Below is a small trained network, with its code and all its weights. Each question gives an input and a class and asks what happens when units are switched off, that is, made to give their printed mean instead of their output.

import numpy as np


def w(rows, s, z=0):
    codes = np.array(rows[::2]) - 128.0
    scale = np.full(codes.shape[1], s)
    scale[-1] = z or s
    return codes * scale


def norm(h):
    return h / np.sqrt((h * h).mean(-1, keepdims=True) + 1e-5)


def f(y):
    return np.maximum(y, 0)


def log_softmax(a):
    a = a - a.max(-1, keepdims=True)
    return a - np.log(np.exp(a).sum(-1, keepdims=True))


def net(x, mask):
    res = np.array(x, float).reshape(1, 7) / 4 @ E
    u = 0
    for l in range(3):
        y = f(norm(res) @ A[l][:, :-1].T + A[l][:, -1])
        res = res + np.where(mask[u : u + 5], y, B[l][:, -1]) @ B[l][:, :-1]
        u += 5
    return log_softmax(norm(res)[-1] @ U[:, :-1].T + U[:, -1])


A, B = {}, {}
E = w([
[132,131,122,113,127,131,122,124,124],'x0',
[123,248,97,123,183,205,110,164,143],'x1',
[41,171,132,113,28,117,133,177,54],'x2',
[115,113,222,75,102,142,253,212,215],'x3',
[124,127,129,138,122,125,125,134,130],'x4',
[125,127,127,133,127,130,130,127,131],'x5',
[132,128,138,121,129,127,120,127,131],'x6',
],0.00073)
A[0] = w([
[183,116,75,173,224,153,90,21,120,71],'L0N1',
[114,201,86,187,198,161,64,135,85,2],'L0N2',
[155,50,96,146,96,55,66,2,13,166],'L0N3',
[153,84,161,133,181,160,199,161,209,143],'L0N4',
[108,177,68,163,156,144,83,91,93,132],'L0N5',
],0.0016,0.00044)
B[0] = w([
[183,189,157,117,61,99,119,181,233,224],'L0N1',
[217,88,129,83,53,73,129,94,82,202],'L0N2',
[54,174,150,154,219,221,143,251,170,252],'L0N3',
[142,92,95,152,136,135,19,61,49,201],'L0N4',
[163,94,164,48,87,135,158,81,117,202],'L0N5',
],0.0018,0.0021)
A[1] = w([
[118,68,170,111,82,69,153,130,135,194],'L1N1',
[72,129,100,153,143,147,153,172,99,114],'L1N2',
[137,161,75,120,105,174,64,135,103,253],'L1N3',
[137,74,152,160,178,154,132,137,188,101],'L1N4',
[163,158,137,132,254,190,98,137,182,116],'L1N5',
],0.0022,0.00044)
B[1] = w([
[117,168,16,143,147,161,175,61,152,190],'L1N1',
[135,172,214,107,196,159,61,145,208,175],'L1N2',
[118,47,188,139,227,105,188,110,118,225],'L1N3',
[173,97,58,142,115,47,135,90,7,194],'L1N4',
[4,70,84,208,4,58,233,204,179,252],'L1N5',
],0.0016,0.0022)
A[2] = w([
[229,65,98,165,155,80,150,53,140,154],'L2N1',
[139,203,115,69,100,152,123,94,36,2],'L2N2',
[74,151,111,105,30,148,219,113,150,95],'L2N3',
[80,175,184,137,166,187,114,204,94,169],'L2N4',
[254,234,135,100,93,122,129,137,214,197],'L2N5',
],0.0019,0.00046)
B[2] = w([
[134,224,159,64,104,175,122,110,67,242],'L2N1',
[193,28,95,169,88,83,226,48,125,187],'L2N2',
[148,82,78,231,190,77,57,167,154,248],'L2N3',
[197,186,152,41,145,177,74,62,156,238],'L2N4',
[4,135,201,98,197,185,51,152,96,208],'L2N5',
],0.0021,0.0017)
U = w([
[93,69,76,227,110,55,165,189,187,224],'0',
[80,206,197,70,177,196,40,147,137,128],'1',
[223,100,111,81,96,112,194,3,43,2],'2',
],0.0049,0.00045)

Each question gives the input, the list of numbers given to net, and the class t.
The units are the neurons (one row each of A and B). Each row of codes is followed by its name. A weight is (code - 128) times the scale printed after its matrix; where a second scale follows, it is the last column's (A, B and U).
mask holds one flag per neuron, layer by layer. A switched-off neuron (its flag False) gives its mean, the last column of its row in B, instead of its output. The means were averaged over made-up inputs and are rounded, as every weight is.
A unit's drop is (log p(t) with every unit on - log p(t) with that unit switched off) / (log p(t) with every unit on - log p(t) with every unit switched off).
The circuit of an input: a set's keep is (log p(t) with only the set's units on - log p(t) with every unit switched off) / (log p(t) with every unit on - log p(t) with every unit switched off). Starting from the 12 units with the biggest drops (on a tie, the unit counted first), units are removed one at a time, each time the one whose removal leaves the highest keep (on an exact tie, the one counted first), for as long as the keep stays at least 0.8.
units of the circuit, in order: the units of the circuit, biggest drop first
most important unit: the unit with the biggest drop
k most important neurons: the k neurons with the biggest drops, biggest first
k most important neurons of layer l: the k neurons of layer l with the biggest drops, biggest first
drop of u: that unit's drop, to one decimal
input [0,-3,0,6,3,-1,-6], class 2: units of the circuit, in order => L0N3, L1N5
input [3,-4,3,-3,3,-7,-8], class 1: units of the circuit, in order => L0N3, L2N4
input [-2,-7,4,0,-5,-2,-7], class 1: 4 most important neurons of layer 0 => L0N3, L0N2, L0N1, L0N5
input [7,5,0,6,3,7,6], class 0: most important neuron of layer 0 => L0N4
input [6,-8,-7,-7,-1,-7,-6], class 0: units of the circuit, in order => L0N3, L1N5
input [-6,-2,1,-4,-4,5,-2], class 1: 4 most important neurons => L1N2, L2N4, L2N2, L1N1
input [-4,8,3,-1,-7,8,1], class 2: units of the circuit, in order => L0N3, L2N2, L0N2
input [6,4,3,-7,3,2,0], class 2: units of the circuit, in order => L2N2, L0N5
input [8,-4,-8,-5,6,2,-3], class 0: units of the circuit, in order => L1N5, L0N3
input [-7,-1,1,-1,-6,-1,2], class 1: 2 most important neurons of layer 2 => L2N4, L2N2
input [1,-7,1,-2,3,-7,-5], class 1: 3 most important neurons => L0N3, L1N2, L2N4
input [6,1,-6,1,-6,0,-3], class 0: 3 most important neurons => L1N5, L0N2, L0N5
input [2,-1,4,-8,8,5,-4], class 1: 2 most important neurons of layer 0 => L0N3, L0N4
input [1,8,7,-6,-2,4,-3], class 2: most important unit => L2N2
input [-5,0,1,0,-3,2,-2], class 1: 2 most important neurons of layer 1 => L1N5, L1N2
input [-8,-3,-4,8,3,5,7], class 2: 2 most important neurons => L0N3, L0N4
input [4,3,6,-8,1,2,-5], class 2: 2 most important neurons of layer 0 => L0N2, L0N5
input [-1,1,-8,-7,-6,-6,1], class 1: 3 most important neurons of layer 0 => L0N1, L0N2, L0N5
input [-3,4,3,-6,6,0,1], class 2: 2 most important neurons => L0N2, L2N2
input [4,7,-7,8,4,-8,5], class 0: most important neuron => L1N5
input [0,-2,-2,-6,0,-5,-3], class 0: 2 most important neurons => L0N3, L1N5
input [-2,2,5,-4,2,8,-6], class 2: 2 most important neurons of layer 0 => L0N2, L0N5
input [0,8,8,-3,0,-5,-8], class 2: 2 most important neurons => L2N2, L0N3
input [-3,-5,4,-8,-4,-8,1], class 1: drop of L0N3 => 1.5
input [0,5,-3,1,6,4,5], class 0: drop of L1N5 => 2.3
